Here is a tiny trained network, its code and every weight. The questions are about switching its units off for an input and a class, where a switched-off unit gives its printed mean instead of its output.

import numpy as np


def w(rows, s, z=0):
    codes = np.array(rows[::2]) - 128.0
    scale = np.full(codes.shape[1], s)
    scale[-1] = z or s
    return codes * scale


def f(y):
    return np.maximum(y, 0)


def log_softmax(a):
    a = a - a.max(-1, keepdims=True)
    return a - np.log(np.exp(a).sum(-1, keepdims=True))


def net(x, mask):
    res = np.array(x, float).reshape(1, 8) / 4 @ E
    y = f(res @ A[0][:, :-1].T + A[0][:, -1])
    res = res + np.where(mask, y, B[0][:, -1]) @ B[0][:, :-1]
    return log_softmax(res[-1] @ U[:, :-1].T + U[:, -1])


A, B = {}, {}
E = w([
[76,57,151,105,158,92,124,164,100],'x0',
[116,199,128,145,179,207,172,94,97],'x1',
[228,104,63,195,113,151,133,176,182],'x2',
[105,187,108,224,237,177,188,118,77],'x3',
[173,127,54,186,108,105,114,119,99],'x4',
[121,114,128,183,119,110,155,148,126],'x5',
[73,135,156,122,108,88,133,124,73],'x6',
[101,33,174,115,182,167,204,253,205],'x7',
],0.0063)
A[0] = w([
[24,100,215,103,173,136,158,141,119,208],'n1',
[51,184,194,72,206,210,193,119,117,188],'n2',
[112,213,84,179,151,154,160,29,65,244],'n3',
[173,164,77,100,49,98,24,67,138,223],'n4',
[210,115,89,181,141,155,152,207,195,168],'n5',
[178,113,113,180,140,156,154,205,207,149],'n6',
[228,111,72,195,134,139,160,170,165,187],'n7',
[126,108,145,1,58,85,65,130,173,181],'n8',
[150,167,73,241,120,104,105,94,87,188],'n9',
[68,40,170,56,105,32,110,204,152,237],'n10',
[136,69,94,162,164,192,206,204,198,251],'n11',
],0.0062,0.0031)
B[0] = w([
[65,131,189,79,220,127,169,182,121,217],'n1',
[103,197,177,142,186,197,211,130,160,234],'n2',
[110,248,68,175,138,131,81,63,58,255],'n3',
[244,119,104,97,55,126,89,3,121,232],'n4',
[180,84,64,186,50,167,153,182,174,212],'n5',
[136,74,95,171,77,177,137,167,189,202],'n6',
[184,89,32,206,46,135,134,161,146,212],'n7',
[159,60,221,20,74,161,145,66,181,225],'n8',
[114,148,42,188,126,71,57,96,89,209],'n9',
[106,2,220,68,130,61,134,161,87,246],'n10',
[97,79,106,177,138,162,193,215,190,239],'n11',
],0.0067,0.0081)
U = w([
[153,184,20,226,120,9,8,39,19,76],'0',
[172,35,48,253,89,173,171,225,234,162],'1',
[230,64,182,27,45,126,96,17,177,60],'2',
[83,250,158,170,233,228,200,100,137,254],'3',
[16,30,232,74,203,48,160,227,114,61],'4',
],0.0053,0.00078)

Each question gives the input, the list of numbers given to net, and the class t.
The units are the neurons (one row each of A and B). Each row of codes is followed by its name. A weight is (code - 128) times the scale printed after its matrix; where a second scale follows, it is the last column's (A, B and U).
mask holds one flag per neuron, in row order. A switched-off neuron (its flag False) gives its mean, the last column of its row in B, instead of its output. The means were averaged over made-up inputs and are rounded, as every weight is.
A unit's drop is (log p(t) with every unit on - log p(t) with that unit switched off) / (log p(t) with every unit on - log p(t) with every unit switched off).
The circuit of an input: a set's keep is (log p(t) with only the set's units on - log p(t) with every unit switched off) / (log p(t) with every unit on - log p(t) with every unit switched off). Starting from all 11 units, units are removed one at a time, each time the one whose removal leaves the highest keep (on an exact tie, the one counted first), for as long as the keep stays at least 0.8.
units of the circuit, in order: the units of the circuit, biggest drop first
top k neurons: the k neurons with the biggest drops, biggest first
drop when u is switched off: that unit's drop, to one decimal
input [6,-3,-1,2,4,2,7,-1], class 4: top 4 neurons => n4, n3, n10, n7
input [0,-4,4,-5,2,7,-5,-6], class 2: units of the circuit, in order => n4
input [8,7,8,8,3,1,4,-2], class 0: top 2 neurons => n3, n9
input [3,-2,6,-5,-8,-2,3,3], class 4: top 2 neurons => n10, n4
input [-7,-3,7,-6,7,1,-4,-6], class 0: top 2 neurons => n9, n4
input [-3,7,-6,-4,5,-1,6,2], class 3: top 2 neurons => n10, n2
input [-2,5,-4,-2,3,-1,1,4], class 3: top 3 neurons => n10, n2, n8
input [6,-7,4,7,-5,-6,5,-3], class 4: top 2 neurons => n4, n3
input [1,6,-1,8,3,-7,-5,-4], class 0: top 2 neurons => n9, n3
input [8,-5,-4,-4,6,1,-5,1], class 4: drop when n11 is switched off => -0.2
input [-8,5,7,8,1,4,0,-5], class 0: drop when n3 is switched off => 0.1
input [-1,-5,8,2,-2,7,-3,-8], class 0: drop when n7 is switched off => 0.0
input [3,-1,3,-5,6,2,6,2], class 2: drop when n1 is switched off => 0.2
input [7,-6,3,-5,5,-4,-4,0], class 2: top neuron => n8
